Below are the code and all the weights of a small trained network. Each question names an input and a target symbol and asks about switching units off, where a switched-off unit gives its printed mean instead of its output.

import numpy as np


def w(rows, s, z=0):
    codes = np.array(rows[::2]) - 128.0
    scale = np.full(codes.shape[1], s)
    scale[-1] = z or s
    return codes * scale


def f(y):
    return np.maximum(y, 0)


def softmax(a):
    e = np.exp(a - a.max(-1, keepdims=True))
    return e / e.sum(-1, keepdims=True)


def log_softmax(a):
    a = a - a.max(-1, keepdims=True)
    return a - np.log(np.exp(a).sum(-1, keepdims=True))


def net(x, mask):
    ids = ['ΓΛΞΦζη'.index(c) for c in x.split()]
    T = len(ids)
    res = E[ids] + P[:T]
    r = res
    for j in range(3):
        rows = slice(3 * j, 3 * j + 3)
        q, k, v = (r @ M[0][rows].T for M in (Q, K, V))
        z = softmax(np.where(np.tri(T) > 0, q @ k.T / 3**0.5, -1e9)) @ v
        o = O[0][rows]
        res = res + np.where(mask[j], z, o[:, -1]) @ o[:, :-1]
    y = f(res @ A[0][:, :-1].T + A[0][:, -1])
    res = res + np.where(mask[3:7], y, B[0][:, -1]) @ B[0][:, :-1]
    return log_softmax(res[-1] @ U[:, :-1].T + U[:, -1])


Q, K, V, O, A, B = {}, {}, {}, {}, {}, {}
E = w([
[250,154,76,176,151],'Γ',
[108,152,43,182,112],'Λ',
[183,40,81,146,76],'Ξ',
[254,76,215,124,135],'Φ',
[179,128,55,30,235],'ζ',
[71,69,170,27,161],'η',
],0.0038)
P = w([
[160,202,120,92,108],'0',
[138,66,104,173,184],'1',
[157,92,67,50,69],'2',
[117,45,157,160,231],'3',
[143,37,44,2,37],'4',
[87,14,188,176,244],'5',
],0.0051)
Q[0] = w([
[100,116,159,197,142],'head 1',
[125,144,73,93,61],'head 1',
[134,84,141,94,84],'head 1',
[170,131,46,103,87],'head 2',
[152,184,144,62,89],'head 2',
[115,111,99,100,114],'head 2',
[38,128,170,181,187],'head 3',
[94,49,116,202,102],'head 3',
[118,177,78,80,4],'head 3',
],0.034)
K[0] = w([
[98,60,113,145,81],'head 1',
[104,189,177,160,132],'head 1',
[128,188,142,91,106],'head 1',
[143,206,163,69,115],'head 2',
[114,199,91,169,78],'head 2',
[132,151,168,121,138],'head 2',
[124,1,146,139,138],'head 3',
[223,101,150,77,173],'head 3',
[194,173,125,197,95],'head 3',
],0.03)
V[0] = w([
[130,41,145,194,175],'head 1',
[126,145,30,110,157],'head 1',
[86,103,155,116,204],'head 1',
[130,227,191,210,213],'head 2',
[117,122,215,19,156],'head 2',
[126,83,67,124,76],'head 2',
[254,94,93,96,172],'head 3',
[185,204,121,174,139],'head 3',
[222,67,240,164,37],'head 3',
],0.019)
O[0] = w([
[205,65,157,166,158,77],'head 1',
[89,115,48,123,175,221],'head 1',
[117,68,138,200,85,94],'head 1',
[77,7,162,106,8,111],'head 2',
[176,153,199,221,107,143],'head 2',
[138,178,93,108,194,129],'head 2',
[80,155,246,153,173,255],'head 3',
[63,146,152,57,102,129],'head 3',
[219,71,215,21,183,50],'head 3',
],0.015,0.0068)
A[0] = w([
[48,182,111,73,74,64],'neuron 1',
[118,193,81,4,21,70],'neuron 2',
[198,58,92,199,134,2],'neuron 3',
[225,174,166,58,39,63],'neuron 4',
],0.011,0.0037)
B[0] = w([
[140,11,88,99,150,252],'neuron 1',
[222,205,185,212,110,224],'neuron 2',
[234,121,50,94,80,157],'neuron 3',
[168,194,56,83,6,135],'neuron 4',
],0.011,0.017)
U = w([
[111,155,128,67,67,98],'Γ',
[53,43,38,46,101,254],'Λ',
[131,204,92,29,237,72],'Ξ',
[165,21,254,98,149,100],'Φ',
[65,216,215,253,108,233],'ζ',
[209,113,38,167,126,24],'η',
],0.0029,0.0019)

Each question gives the input, a string of symbols that net reads in full, and the target symbol t.
The units are the heads (3 rows each of Q, K, V and O) and the neurons (one row each of A and B). Each row of codes is followed by its name. A weight is (code - 128) times the scale printed after its matrix; where a second scale follows, it is the last column's (O, A, B and U).
mask holds one flag per unit, heads first, then neurons. A switched-off unit (its flag False) gives its mean, the last column of its rows in O or B, instead of its output. The means were averaged over made-up inputs and are rounded, as every weight is.
A unit's drop is (log p(t) with every unit on - log p(t) with that unit switched off) / (log p(t) with every unit on - log p(t) with every unit switched off).
The circuit of an input: a set's keep is (log p(t) with only the set's units on - log p(t) with every unit switched off) / (log p(t) with every unit on - log p(t) with every unit switched off). Starting from all 7 units, units are removed one at a time, each time the one whose removal leaves the highest keep (on an exact tie, the one counted first), for as long as the keep stays at least 0.8.
circuit, biggest first: the units of the circuit, biggest drop first
top k neurons: the k neurons with the biggest drops, biggest first
heads that matter: for each layer, one digit per head in row order, 1 if its drop is at least 0.15 and else 0, layers parted by /
input Φ Λ Ξ, target Γ: circuit, biggest first -> neuron 4; head 3; head 1; neuron 1
input Φ Φ Φ, target Γ: heads that matter -> 101
input η ζ ζ Λ η Φ, target η: heads that matter -> 001
input Γ Γ ζ η Ξ, target Φ: heads that matter -> 011
input Λ Γ Λ Λ, target Λ: circuit, biggest first -> head 2; neuron 2
input Γ η ζ, target Φ: circuit, biggest first -> neuron 1; neuron 2; head 3; head 2
input Λ Ξ η Λ, target η: circuit, biggest first -> head 3; head 1; neuron 3
input Φ Γ Λ, target Γ: top 3 neurons -> neuron 4; neuron 1; neuron 2
input ζ Φ η Λ Γ, target Λ: circuit, biggest first -> neuron 1; head 3; head 1
input η Λ Φ, target ζ: heads that matter -> 110
input Λ η Ξ Ξ Λ Λ, target Ξ: top 2 neurons -> neuron 2; neuron 1
input Ξ ζ Ξ Φ Λ, target Ξ: circuit, biggest first -> head 2; head 3
input Λ Ξ Φ Φ Φ Ξ, target Φ: circuit, biggest first -> head 3
input Ξ Λ ζ, target Ξ: heads that matter -> 010
input Λ η Λ ζ, target η: circuit, biggest first -> head 1; neuron 3; head 3
input Λ Λ ζ Ξ ζ η, target η: heads that matter -> 011
input ζ Φ ζ ζ Λ, target Λ: heads that matter -> 101
input ζ Ξ Φ, target Λ: heads that matter -> 101
input Φ ζ Λ Ξ η Λ, target η: circuit, biggest first -> head 3; neuron 3
input η Ξ ζ Φ η, target ζ: circuit, biggest first -> head 2; neuron 1
input Φ Γ Λ Γ ζ, target Γ: heads that matter -> 111
input Λ Ξ ζ Λ ζ, target η: top 2 neurons -> neuron 2; neuron 1
